Here is a tiny trained network, its code and every weight. The questions are about switching its units off for an input and a class, where a switched-off unit gives its printed mean instead of its output.

import numpy as np


def w(rows, s, z=0):
    codes = np.array(rows[::2]) - 128.0
    scale = np.full(codes.shape[1], s)
    scale[-1] = z or s
    return codes * scale


def norm(h):
    return h / np.sqrt((h * h).mean(-1, keepdims=True) + 1e-5)


def f(y):
    return np.maximum(y, 0)


def log_softmax(a):
    a = a - a.max(-1, keepdims=True)
    return a - np.log(np.exp(a).sum(-1, keepdims=True))


def net(x, mask):
    res = np.array(x, float).reshape(1, 8) / 4 @ E
    u = 0
    for l in range(4):
        y = f(norm(res) @ A[l][:, :-1].T + A[l][:, -1])
        res = res + np.where(mask[u : u + 6], y, B[l][:, -1]) @ B[l][:, :-1]
        u += 6
    return log_softmax(norm(res)[-1] @ U[:, :-1].T + U[:, -1])


A, B = {}, {}
E = w([
[64,78,93,135,71,41,64],'x0',
[189,168,184,97,129,111,43],'x1',
[129,133,122,126,125,127,129],'x2',
[83,194,161,155,63,158,136],'x3',
[115,110,152,144,137,136,129],'x4',
[130,128,129,128,131,128,129],'x5',
[94,102,162,9,91,158,147],'x6',
[129,130,130,129,127,129,129],'x7',
],0.011)
A[0] = w([
[179,153,223,122,107,115,9,74],'L0N0',
[115,84,162,1,113,138,152,8],'L0N1',
[151,164,209,109,187,112,45,31],'L0N2',
[164,141,87,146,186,82,83,86],'L0N3',
[200,15,83,77,227,93,122,3],'L0N4',
[172,164,170,146,184,195,202,124],'L0N5',
],0.0087,0.0037)
B[0] = w([
[119,111,52,122,110,89,203,254],'L0N0',
[163,130,81,208,81,215,81,222],'L0N1',
[137,84,95,103,151,90,224,204],'L0N2',
[111,163,111,118,84,148,93,205],'L0N3',
[87,191,248,155,78,109,163,236],'L0N4',
[49,160,91,108,162,95,95,251],'L0N5',
],0.012,0.0055)
A[1] = w([
[84,186,77,145,91,135,105,114],'L1N0',
[156,66,138,79,92,189,121,1],'L1N1',
[93,164,88,155,179,63,101,199],'L1N2',
[211,131,122,214,180,100,112,70],'L1N3',
[114,144,190,147,82,126,169,97],'L1N4',
[105,95,157,4,125,160,111,101],'L1N5',
],0.012,0.0037)
B[1] = w([
[140,63,229,150,146,120,145,247],'L1N0',
[144,140,121,146,55,227,114,156],'L1N1',
[113,99,161,75,30,255,126,254],'L1N2',
[177,188,75,141,24,231,143,169],'L1N3',
[207,166,140,153,105,47,170,176],'L1N4',
[122,222,100,188,37,199,127,164],'L1N5',
],0.0094,0.0086)
A[2] = w([
[171,226,128,120,246,183,148,78],'L2N0',
[137,173,201,143,112,159,114,245],'L2N1',
[207,131,147,52,117,123,100,61],'L2N2',
[78,89,91,101,108,191,124,186],'L2N3',
[128,116,163,117,186,91,121,5],'L2N4',
[130,116,105,121,178,120,58,53],'L2N5',
],0.013,0.0022)
B[2] = w([
[21,108,132,46,131,77,54,166],'L2N0',
[164,101,219,102,99,71,103,255],'L2N1',
[70,165,108,204,145,117,226,147],'L2N2',
[194,107,129,102,201,130,147,249],'L2N3',
[121,198,169,139,156,92,166,128],'L2N4',
[122,200,53,119,2,113,41,128],'L2N5',
],0.0091,0.0092)
A[3] = w([
[210,130,63,95,172,102,163,34],'L3N0',
[107,198,112,209,129,166,92,110],'L3N1',
[91,21,115,149,99,40,2,79],'L3N2',
[254,73,166,113,163,119,166,225],'L3N3',
[94,158,177,121,100,57,230,253],'L3N4',
[154,170,53,76,111,94,97,133],'L3N5',
],0.0098,0.0049)
B[3] = w([
[169,96,201,92,138,152,56,136],'L3N0',
[175,129,96,126,54,168,121,133],'L3N1',
[39,188,128,71,179,141,59,159],'L3N2',
[174,83,86,92,199,106,71,203],'L3N3',
[191,139,94,167,207,72,108,250],'L3N4',
[83,69,95,98,244,175,168,144],'L3N5',
],0.011,0.012)
U = w([
[127,139,129,151,41,215,147,114],'0',
[126,99,145,106,163,128,110,229],'1',
[125,100,146,106,162,124,122,211],'2',
[123,96,147,113,164,127,120,193],'3',
[5,130,136,71,138,123,114,49],'4',
[122,158,181,166,131,82,162,2],'5',
[98,84,65,163,177,141,213,41],'6',
],0.015,0.0051)

Each question gives the input, the list of numbers given to net, and the class t.
The units are the neurons (one row each of A and B). Each row of codes is followed by its name. A weight is (code - 128) times the scale printed after its matrix; where a second scale follows, it is the last column's (A, B and U).
mask holds one flag per neuron, layer by layer. A switched-off neuron (its flag False) gives its mean, the last column of its row in B, instead of its output. The means were averaged over made-up inputs and are rounded, as every weight is.
A unit's drop is (log p(t) with every unit on - log p(t) with that unit switched off) / (log p(t) with every unit on - log p(t) with every unit switched off).
The circuit of an input: a set's keep is (log p(t) with only the set's units on - log p(t) with every unit switched off) / (log p(t) with every unit on - log p(t) with every unit switched off). Starting from the 12 units with the biggest drops (on a tie, the unit counted first), units are removed one at a time, each time the one whose removal leaves the highest keep (on an exact tie, the one counted first), for as long as the keep stays at least 0.8.
units of the circuit, in order: the units of the circuit, biggest drop first
most important unit: the unit with the biggest drop
top k neurons: the k neurons with the biggest drops, biggest first
top k neurons in layer l: the k neurons of layer l with the biggest drops, biggest first
input [-5,-8,-3,-8,0,-7,0,-1], class 5: most important unit => L0N4
input [3,8,5,5,6,-3,-5,0], class 6: units of the circuit, in order => [L0N0, L0N2, L2N1]
input [7,8,-7,3,-4,4,6,1], class 6: top 2 neurons => [L0N0, L2N1]
input [-5,7,-7,4,3,0,-8,0], class 0: top 2 neurons in layer 1 => [L1N3, L1N2]
input [-4,-3,6,-8,-6,5,-2,5], class 5: top 2 neurons => [L0N4, L2N3]
input [-7,4,4,-1,-3,3,-7,7], class 0: top 3 neurons => [L1N3, L1N2, L3N4]
input [0,-1,0,5,2,4,7,3], class 0: top 3 neurons => [L1N1, L1N5, L0N4]
input [-8,3,-6,4,4,-2,-8,-4], class 0: top 2 neurons => [L1N3, L1N2]
input [5,2,5,-6,4,-5,3,0], class 5: units of the circuit, in order => [L0N4, L1N4]
input [6,2,1,7,1,-4,6,-1], class 5: units of the circuit, in order => [L1N2, L1N4]
input [-8,8,3,6,-3,6,-1,3], class 4: units of the circuit, in order => [L2N0, L0N5, L2N3]
input [-1,7,4,-8,3,7,-5,6], class 5: units of the circuit, in order => [L0N4, L2N2]
input [5,7,1,3,-4,0,-6,-1], class 6: top 3 neurons => [L0N0, L0N2, L0N4]
input [-7,4,-1,1,-5,2,4,-4], class 4: units of the circuit, in order => [L2N0, L0N5, L1N2]
input [8,4,-6,-4,-4,6,-1,0], class 4: units of the circuit, in order => [L3N2]
input [2,8,-1,-8,-2,1,2,4], class 5: top 2 neurons => [L0N4, L2N2]
input [0,-2,2,7,8,3,1,-6], class 5: top 2 neurons => [L2N3, L1N4]
input [4,-1,-3,-4,6,3,6,2], class 0: top 2 neurons in layer 0 => [L0N5, L0N0]
input [6,-7,1,8,2,-8,1,5], class 3: top 2 neurons => [L0N4, L0N0]
input [1,3,-1,-6,7,6,7,4], class 0: top 2 neurons => [L0N1, L1N1]
input [-4,3,-4,-4,-6,-6,7,2], class 0: most important unit => L1N5
input [-5,-6,8,-5,-5,4,-4,7], class 1: top 4 neurons => [L0N5, L1N2, L0N0, L0N2]
input [-5,-6,8,3,2,8,1,-3], class 1: top 2 neurons in layer 0 => [L0N0, L0N2]
input [1,6,-4,8,-4,4,8,-7], class 0: top 3 neurons in layer 0 => [L0N4, L0N1, L0N5]
input [-4,5,5,-7,5,-4,7,-4], class 0: top 2 neurons => [L0N1, L1N5]
input [-3,8,1,4,5,-1,6,-4], class 6: top 3 neurons => [L0N0, L0N2, L1N2]
input [-7,-2,4,-1,-3,-2,-8,6], class 0: units of the circuit, in order => [L1N3]
input [-4,1,-2,-8,-7,0,-4,7], class 5: top 2 neurons => [L0N4, L2N3]
input [1,8,6,-1,-1,-2,6,4], class 6: top 2 neurons in layer 2 => [L2N1, L2N2]
